Below are the code and all the weights of a small trained network. Each question names an input and a class and asks about switching units off, where a switched-off unit gives its printed mean instead of its output.

import numpy as np


def w(rows, s, z=0):
    codes = np.array(rows[::2]) - 128.0
    scale = np.full(codes.shape[1], s)
    scale[-1] = z or s
    return codes * scale


def norm(h):
    return h / np.sqrt((h * h).mean(-1, keepdims=True) + 1e-5)


def f(y):
    return y / 2 * (1 + np.tanh(0.7978845608 * (y + 0.044715 * y**3)))


def log_softmax(a):
    a = a - a.max(-1, keepdims=True)
    return a - np.log(np.exp(a).sum(-1, keepdims=True))


def net(x, mask):
    res = np.array(x, float).reshape(1, 7) / 4 @ E
    u = 0
    for l in range(4):
        y = f(norm(res) @ A[l][:, :-1].T + A[l][:, -1])
        res = res + np.where(mask[u : u + 5], y, B[l][:, -1]) @ B[l][:, :-1]
        u += 5
    return log_softmax(norm(res)[-1] @ U[:, :-1].T + U[:, -1])


A, B = {}, {}
E = w([
[135,135,125,127,127,127,131,134,133,131],'x0',
[151,96,236,96,66,127,88,161,219,129],'x1',
[162,166,142,155,120,189,97,94,124,65],'x2',
[208,83,143,131,147,92,150,158,84,68],'x3',
[118,126,122,105,86,159,123,169,88,125],'x4',
[182,152,80,2,96,100,99,66,123,137],'x5',
[95,120,63,139,109,98,84,164,164,66],'x6',
],0.015)
A[0] = w([
[134,133,143,167,212,31,125,49,206,121,41],'0.n1',
[77,74,117,105,100,9,184,156,121,192,21],'0.n2',
[204,86,134,128,145,78,162,171,86,68,11],'0.n3',
[101,104,36,143,82,85,62,185,156,66,5],'0.n4',
[90,136,127,72,51,184,125,237,31,124,67],'0.n5',
],0.011)
B[0] = w([
[213,45,16,154,81,211,174,98,198,163,188],'0.n1',
[176,185,133,78,241,204,38,212,116,177,239],'0.n2',
[213,51,165,121,174,96,116,131,62,70,199],'0.n3',
[66,121,144,120,250,79,94,22,227,65,239],'0.n4',
[242,77,36,206,149,137,184,66,246,189,252],'0.n5',
],0.011,0.003)
A[1] = w([
[195,123,222,114,109,194,208,96,24,254,8],'1.n1',
[185,157,79,37,110,30,49,72,111,134,52],'1.n2',
[79,191,60,145,128,128,167,133,74,121,89],'1.n3',
[153,90,99,142,98,151,154,86,150,143,78],'1.n4',
[198,191,138,182,98,194,100,61,140,35,1],'1.n5',
],0.0092,0.0073)
B[1] = w([
[80,148,57,126,197,58,77,103,242,6,238],'1.n1',
[93,130,152,84,117,216,234,153,124,91,253],'1.n2',
[165,80,151,118,130,76,119,96,94,148,175],'1.n3',
[142,120,102,141,120,133,145,131,147,149,143],'1.n4',
[120,80,76,74,220,156,70,225,110,233,176],'1.n5',
],0.013,0.0052)
A[2] = w([
[146,152,138,143,134,223,35,90,86,74,1],'2.n1',
[88,123,148,207,164,109,129,184,118,125,89],'2.n2',
[8,228,87,142,55,159,92,80,172,237,63],'2.n3',
[86,162,130,128,121,104,116,98,147,150,44],'2.n4',
[155,103,186,74,86,107,93,165,203,131,68],'2.n5',
],0.011,0.0047)
B[2] = w([
[110,132,124,92,176,109,105,184,152,182,144],'2.n1',
[110,165,146,5,94,181,186,114,151,110,206],'2.n2',
[243,35,163,116,163,85,142,161,78,42,255],'2.n3',
[151,127,133,126,131,123,120,145,123,67,138],'2.n4',
[82,199,108,218,90,91,90,75,63,193,231],'2.n5',
],0.014,0.0062)
A[3] = w([
[73,186,71,177,115,77,156,93,18,139,2],'3.n1',
[80,110,159,201,134,170,200,190,139,101,78],'3.n2',
[72,92,139,174,142,130,163,132,127,120,70],'3.n3',
[125,142,187,138,7,118,103,130,129,149,18],'3.n4',
[119,134,24,116,171,106,167,99,33,116,96],'3.n5',
],0.011,0.006)
B[3] = w([
[140,202,172,179,75,94,61,104,147,147,142],'3.n1',
[108,151,17,1,30,144,158,79,102,150,175],'3.n2',
[183,116,186,57,137,118,113,53,154,98,134],'3.n3',
[78,165,107,217,113,122,147,127,69,146,162],'3.n4',
[65,163,229,229,10,114,50,143,173,194,255],'3.n5',
],0.0094,0.0069)
U = w([
[91,183,176,213,59,76,88,121,76,165,254],'0',
[95,181,133,8,64,198,212,110,116,108,145],'1',
[66,167,113,134,205,74,85,86,199,44,78],'2',
[206,55,184,146,132,80,131,176,32,70,40],'3',
[108,151,123,91,217,177,62,248,112,242,83],'4',
[202,99,59,195,92,174,158,90,194,189,155],'5',
],0.017,0.0039)

Each question gives the input, the list of numbers given to net, and the class t.
The units are the neurons (one row each of A and B). Each row of codes is followed by its name. A weight is (code - 128) times the scale printed after its matrix; where a second scale follows, it is the last column's (A, B and U).
mask holds one flag per neuron, layer by layer. A switched-off neuron (its flag False) gives its mean, the last column of its row in B, instead of its output. The means were averaged over made-up inputs and are rounded, as every weight is.
A unit's drop is (log p(t) with every unit on - log p(t) with that unit switched off) / (log p(t) with every unit on - log p(t) with every unit switched off).
The circuit of an input: a set's keep is (log p(t) with only the set's units on - log p(t) with every unit switched off) / (log p(t) with every unit on - log p(t) with every unit switched off). Starting from the 12 units with the biggest drops (on a tie, the unit counted first), units are removed one at a time, each time the one whose removal leaves the highest keep (on an exact tie, the one counted first), for as long as the keep stays at least 0.8.
circuit, biggest first: the units of the circuit, biggest drop first
most important unit: the unit with the biggest drop
k most important neurons: the k neurons with the biggest drops, biggest first
drop of u: that unit's drop, to one decimal
input [-8,-6,3,-5,-1,0,2], class 0: most important unit : 1.n3
input [-3,-4,7,6,6,-7,-2], class 1: 4 most important neurons : [2.n2 3.n2 2.n3 0.n2]
input [-5,5,1,-3,6,4,2], class 5: 3 most important neurons : [0.n5 3.n5 1.n4]
input [8,6,-6,3,-1,-6,-7], class 2: 3 most important neurons : [1.n1 1.n2 3.n5]
input [-6,-6,7,-6,6,-4,-6], class 4: 3 most important neurons : [2.n1 2.n5 1.n5]
input [-5,3,7,7,-6,-7,-5], class 1: circuit, biggest first : [2.n2 2.n3 3.n2]
input [-1,6,7,-5,3,4,-1], class 4: 3 most important neurons : [1.n5 2.n1 3.n5]
input [-7,7,-2,-6,0,-5,-8], class 2: 3 most important neurons : [1.n1 3.n5 2.n3]
input [8,-6,7,2,7,-5,-5], class 4: 3 most important neurons : [1.n5 2.n5 2.n1]
input [0,-7,4,7,0,-1,-8], class 2: 3 most important neurons : [1.n1 2.n5 2.n3]
input [2,-4,5,-5,-5,0,-3], class 3: circuit, biggest first : [2.n3 1.n1]
input [-2,7,7,7,-8,6,-3], class 5: 4 most important neurons : [2.n3 2.n5 3.n5 0.n1]
input [5,-8,3,-8,-1,6,0], class 0: 2 most important neurons : [3.n5 1.n3]
input [-3,7,0,-2,-4,-7,7], class 0: circuit, biggest first : [2.n5]
input [6,6,5,4,2,6,0], class 0: 3 most important neurons : [2.n5 3.n4 2.n2]
input [-7,-7,-4,4,6,-6,4], class 0: 2 most important neurons : [3.n5 1.n2]
input [4,-5,3,-1,-1,-7,7], class 1: circuit, biggest first : [2.n2 3.n2]
input [-4,1,-2,0,7,-2,2], class 5: drop of 0.n5 : 2.4
input [2,0,0,-7,6,-3,1], class 3: drop of 2.n3 : 1.2
input [-2,-8,6,5,-6,2,-2], class 0: circuit, biggest first : [3.n5]
input [-3,-1,-3,-7,3,4,-3], class 3: drop of 2.n3 : 1.1
